Below is a small trained network, with its code and all its weights. Each question gives an input and a target symbol and asks what happens when units are switched off, that is, made to give their printed mean instead of their output.

import numpy as np


def w(rows, s, z=0):
    codes = np.array(rows[::2]) - 128.0
    scale = np.full(codes.shape[1], s)
    scale[-1] = z or s
    return codes * scale


def norm(h):
    return h / np.sqrt((h * h).mean(-1, keepdims=True) + 1e-5)


def f(y):
    return y / 2 * (1 + np.tanh(0.7978845608 * (y + 0.044715 * y**3)))


def softmax(a):
    e = np.exp(a - a.max(-1, keepdims=True))
    return e / e.sum(-1, keepdims=True)


def log_softmax(a):
    a = a - a.max(-1, keepdims=True)
    return a - np.log(np.exp(a).sum(-1, keepdims=True))


def net(x, mask):
    ids = ['βγδεζηθλμξπστφ'.index(c) for c in x.split()]
    T = len(ids)
    res = E[ids] + P[:T]
    u = 0
    for l in range(2):
        r = norm(res)
        for j in range(2):
            rows = slice(2 * j, 2 * j + 2)
            q, k, v = (r @ M[l][rows].T for M in (Q, K, V))
            z = softmax(np.where(np.tri(T) > 0, q @ k.T / 2**0.5, -1e9)) @ v
            o = O[l][rows]
            res = res + np.where(mask[u + j], z, o[:, -1]) @ o[:, :-1]
        u += 2
        y = f(norm(res) @ A[l][:, :-1].T + A[l][:, -1])
        res = res + np.where(mask[u : u + 12], y, B[l][:, -1]) @ B[l][:, :-1]
        u += 12
    return log_softmax(norm(res)[-1] @ U[:, :-1].T + U[:, -1])


Q, K, V, O, A, B = {}, {}, {}, {}, {}, {}
E = w([
[155,159,138,91,50,124,97,224,56,36],'β',
[165,153,115,218,143,160,99,122,100,74],'γ',
[83,102,121,64,192,209,21,139,126,119],'δ',
[76,160,93,183,72,54,152,78,112,199],'ε',
[8,72,231,114,123,133,121,109,100,30],'ζ',
[72,57,99,111,165,87,158,139,167,17],'η',
[159,163,156,169,156,74,13,169,112,190],'θ',
[160,90,61,165,241,134,176,146,128,181],'λ',
[134,86,153,72,61,153,178,154,102,123],'μ',
[223,90,84,110,143,96,97,126,224,108],'ξ',
[103,239,73,133,231,127,107,94,137,192],'π',
[83,122,135,96,68,166,110,157,214,136],'σ',
[83,76,149,89,135,129,138,93,84,169],'τ',
[97,167,220,124,186,162,233,191,126,96],'φ',
],0.016)
P = w([
[197,98,88,6,219,2,135,169,89,141],'0',
[124,84,73,64,182,3,127,158,128,145],'1',
[135,88,72,92,152,43,109,145,121,136],'2',
[129,84,82,110,145,74,103,135,128,140],'3',
[117,93,80,125,141,99,107,129,120,129],'4',
[120,81,87,141,141,127,111,122,111,129],'5',
[117,76,95,151,132,156,117,121,113,123],'6',
[111,77,93,161,123,185,111,115,114,113],'7',
[112,69,99,170,102,207,92,118,126,112],'8',
[115,53,96,186,98,221,94,131,119,95],'9',
],0.0078)
Q[0] = w([
[192,83,172,72,98,48,121,152,155,163],'0.h1',
[113,66,151,90,113,148,214,214,162,111],'0.h1',
[171,135,125,187,165,81,22,87,148,180],'0.h2',
[254,109,156,53,95,57,99,140,194,94],'0.h2',
],0.0086)
K[0] = w([
[178,113,146,59,148,2,142,139,166,148],'0.h1',
[139,151,144,119,68,189,192,137,128,109],'0.h1',
[131,82,166,154,149,78,73,146,155,185],'0.h2',
[199,125,121,69,114,67,121,122,143,119],'0.h2',
],0.0085)
V[0] = w([
[180,108,127,122,149,115,235,31,157,125],'0.h1',
[75,144,120,236,146,135,255,156,55,110],'0.h1',
[73,58,85,130,97,130,166,199,87,147],'0.h2',
[122,172,116,59,224,9,156,54,152,62],'0.h2',
],0.0044)
O[0] = w([
[82,173,159,155,66,126,87,127,2,198,98],'0.h1',
[160,104,140,124,95,70,179,139,198,152,90],'0.h1',
[194,101,98,14,57,170,90,87,201,97,152],'0.h2',
[164,129,232,128,107,205,144,196,250,153,252],'0.h2',
],0.0075,0.0039)
A[0] = w([
[12,135,134,94,143,74,115,153,138,114,151],'0.n1',
[82,41,153,35,90,136,170,25,58,126,157],'0.n2',
[180,122,122,178,78,172,68,164,145,129,73],'0.n3',
[127,67,148,216,182,189,80,170,178,118,130],'0.n4',
[133,62,70,148,141,127,171,192,162,182,114],'0.n5',
[103,107,108,126,70,41,123,105,179,167,191],'0.n6',
[30,134,127,164,82,165,130,80,160,183,186],'0.n7',
[166,50,72,54,147,101,43,157,103,176,169],'0.n8',
[102,124,216,108,169,141,141,189,182,16,253],'0.n9',
[131,43,206,133,111,118,139,228,101,89,182],'0.n10',
[203,155,128,253,173,171,115,119,136,102,139],'0.n11',
[98,154,126,124,87,53,128,155,125,179,128],'0.n12',
],0.0069,0.0035)
B[0] = w([
[150,138,170,136,91,127,70,172,39,173,166],'0.n1',
[87,117,145,91,82,131,111,133,85,255,181],'0.n2',
[150,182,146,72,152,70,134,112,105,173,150],'0.n3',
[33,159,153,83,97,70,157,183,138,132,246],'0.n4',
[174,122,104,91,153,103,169,110,124,38,201],'0.n5',
[192,96,84,143,160,93,131,126,109,155,166],'0.n6',
[115,96,53,169,111,84,121,141,81,109,174],'0.n7',
[128,177,119,48,214,138,149,80,147,86,244],'0.n8',
[198,130,116,155,129,127,64,165,117,185,254],'0.n9',
[137,197,86,163,74,175,99,132,123,140,207],'0.n10',
[73,105,169,117,25,79,147,168,99,173,207],'0.n11',
[188,111,32,196,166,141,129,94,118,158,140],'0.n12',
],0.0081,0.0063)
Q[1] = w([
[87,88,155,119,1,146,144,173,99,93],'1.h1',
[192,85,160,114,131,220,155,97,125,96],'1.h1',
[169,140,149,141,144,159,121,74,93,120],'1.h2',
[121,143,121,105,181,108,173,142,161,138],'1.h2',
],0.0092)
K[1] = w([
[86,78,105,151,23,118,137,128,97,59],'1.h1',
[206,44,161,64,78,114,99,194,125,105],'1.h1',
[254,148,136,156,184,188,56,170,54,193],'1.h2',
[118,167,90,125,168,65,179,188,164,166],'1.h2',
],0.0076)
V[1] = w([
[175,116,130,30,210,109,132,228,110,193],'1.h1',
[134,99,35,108,82,96,91,191,69,42],'1.h1',
[104,101,14,65,120,134,3,118,145,225],'1.h2',
[176,140,194,53,72,109,110,124,137,116],'1.h2',
],0.0046)
O[1] = w([
[81,93,135,192,31,164,182,18,103,22,255],'1.h1',
[150,153,194,121,105,78,101,33,210,152,107],'1.h1',
[142,1,157,184,147,170,186,150,113,172,195],'1.h2',
[57,85,195,192,102,11,157,115,87,144,136],'1.h2',
],0.0075,0.0082)
A[1] = w([
[119,221,77,99,205,126,182,152,162,163,171],'1.n1',
[173,79,67,69,180,108,207,113,205,69,91],'1.n2',
[215,155,92,53,58,119,180,162,200,101,143],'1.n3',
[225,122,89,137,99,132,22,68,115,97,83],'1.n4',
[83,66,132,62,123,100,130,127,112,123,161],'1.n5',
[157,140,236,198,97,139,123,106,176,137,228],'1.n6',
[86,118,75,199,54,148,142,90,78,55,219],'1.n7',
[131,103,123,99,220,152,156,90,48,142,93],'1.n8',
[56,199,254,64,140,84,149,177,135,145,3],'1.n9',
[76,127,74,40,116,179,127,103,75,171,97],'1.n10',
[116,116,170,92,118,204,47,104,139,101,149],'1.n11',
[119,74,178,129,115,29,78,112,122,120,165],'1.n12',
],0.0077,0.0033)
B[1] = w([
[106,73,221,196,45,129,74,137,94,145,209],'1.n1',
[11,90,123,112,97,100,149,129,48,103,217],'1.n2',
[94,158,106,200,177,150,115,78,77,134,209],'1.n3',
[101,118,166,119,81,138,61,93,114,173,158],'1.n4',
[106,154,175,108,168,191,109,139,147,200,202],'1.n5',
[106,144,99,141,206,119,230,40,178,120,165],'1.n6',
[146,180,81,2,159,94,116,86,202,91,255],'1.n7',
[164,150,130,109,94,63,117,201,144,161,189],'1.n8',
[104,107,59,125,71,233,69,91,163,169,160],'1.n9',
[212,121,150,89,181,160,168,99,155,148,199],'1.n10',
[120,175,210,182,118,95,135,167,156,79,161],'1.n11',
[144,200,102,87,177,129,177,201,129,210,186],'1.n12',
],0.0077,0.0062)
U = w([
[154,196,148,91,75,133,54,76,96,97,158],'β',
[148,98,118,103,140,141,128,152,162,120,80],'γ',
[119,122,227,73,234,182,104,168,178,69,53],'δ',
[176,99,15,136,113,77,141,101,95,158,127],'ε',
[100,73,178,198,105,152,74,178,81,185,151],'ζ',
[151,205,114,83,249,43,103,193,83,155,113],'η',
[136,117,118,105,154,141,122,143,154,124,57],'θ',
[28,114,131,88,161,81,173,121,71,85,151],'λ',
[210,87,165,21,127,155,158,102,106,161,153],'μ',
[139,170,149,89,25,2,199,196,192,135,49],'ξ',
[129,110,122,114,143,109,123,146,181,99,121],'π',
[118,111,116,121,146,131,130,142,160,128,83],'σ',
[146,110,74,116,113,150,107,209,154,68,159],'τ',
[143,170,151,183,173,135,197,102,196,118,252],'φ',
],0.0098,0.0036)

Each question gives the input, a string of symbols that net reads in full, and the target symbol t.
The units are the heads (2 rows each of Q, K, V and O) and the neurons (one row each of A and B). Each row of codes is followed by its name. A weight is (code - 128) times the scale printed after its matrix; where a second scale follows, it is the last column's (O, A, B and U).
mask holds one flag per unit, layer by layer, with each layer's heads first. A switched-off unit (its flag False) gives its mean, the last column of its rows in O or B, instead of its output. The means were averaged over made-up inputs and are rounded, as every weight is.
A unit's drop is (log p(t) with every unit on - log p(t) with that unit switched off) / (log p(t) with every unit on - log p(t) with every unit switched off).
The circuit of an input: a set's keep is (log p(t) with only the set's units on - log p(t) with every unit switched off) / (log p(t) with every unit on - log p(t) with every unit switched off). Starting from the 12 units with the biggest drops (on a tie, the unit counted first), units are removed one at a time, each time the one whose removal leaves the highest keep (on an exact tie, the one counted first), for as long as the keep stays at least 0.8.
circuit, biggest first: the units of the circuit, biggest drop first
most important unit: the unit with the biggest drop
k most important neurons: the k neurons with the biggest drops, biggest first
top k neurons in layer l: the k neurons of layer l with the biggest drops, biggest first
heads that matter: for each layer, one digit per head in row order, 1 if its drop is at least 0.15 and else 0, layers parted by /
input ζ τ μ ζ η, target μ: most important unit	1.h2
input θ π ξ μ π, target λ: 4 most important neurons	0.n8, 0.n11, 1.n7, 1.n12
input ε γ σ, target ζ: circuit, biggest first	0.n9, 1.n7, 1.n3
input π τ β π λ λ ξ τ τ, target μ: 2 most important neurons	1.n10, 0.n2
input π λ λ σ η η η, target φ: 2 most important neurons	1.n6, 0.n8
input ξ λ δ θ π π σ, target τ: heads that matter	00 / 10
input π τ η ξ π λ π ξ, target ζ: heads that matter	11 / 10
input π ζ η, target τ: circuit, biggest first	0.n9, 0.n10, 0.h2
input π λ π, target β: 4 most important neurons	1.n1, 1.n7, 0.n2, 0.n4
input γ μ θ σ, target μ: heads that matter	11 / 01
input θ λ σ φ π ε, target ε: heads that matter	00 / 00
input η ε σ, target φ: heads that matter	01 / 10
input ξ ξ η, target ξ: heads that matter	11 / 11
input π θ β λ λ ξ σ, target β: most important unit	0.n9
input π γ η, target τ: circuit, biggest first	0.n9, 0.n10
input λ π φ ε σ, target ε: heads that matter	10 / 00
input τ η θ λ ε φ θ η, target ε: top 4 neurons in layer 0	0.n9, 0.n8, 0.n6, 0.n10
input ξ π π π ξ, target ζ: top 2 neurons in layer 0	0.n3, 0.n9
input θ λ ξ ξ θ μ ξ η, target μ: 3 most important neurons	0.n2, 0.n9, 0.n1
input τ μ β μ π, target ζ: 2 most important neurons	1.n1, 0.n9
input η μ δ τ, target μ: circuit, biggest first	1.n10
input λ φ π σ σ, target τ: top 2 neurons in layer 1	1.n6, 1.n10
input π δ π, target δ: heads that matter	11 / 11
input π λ η η, target β: top 2 neurons in layer 1	1.n4, 1.n3
input ε ε σ, target ζ: 2 most important neurons	1.n7, 0.n9
input φ σ τ η δ δ φ π, target ζ: 2 most important neurons	1.n1, 0.n2
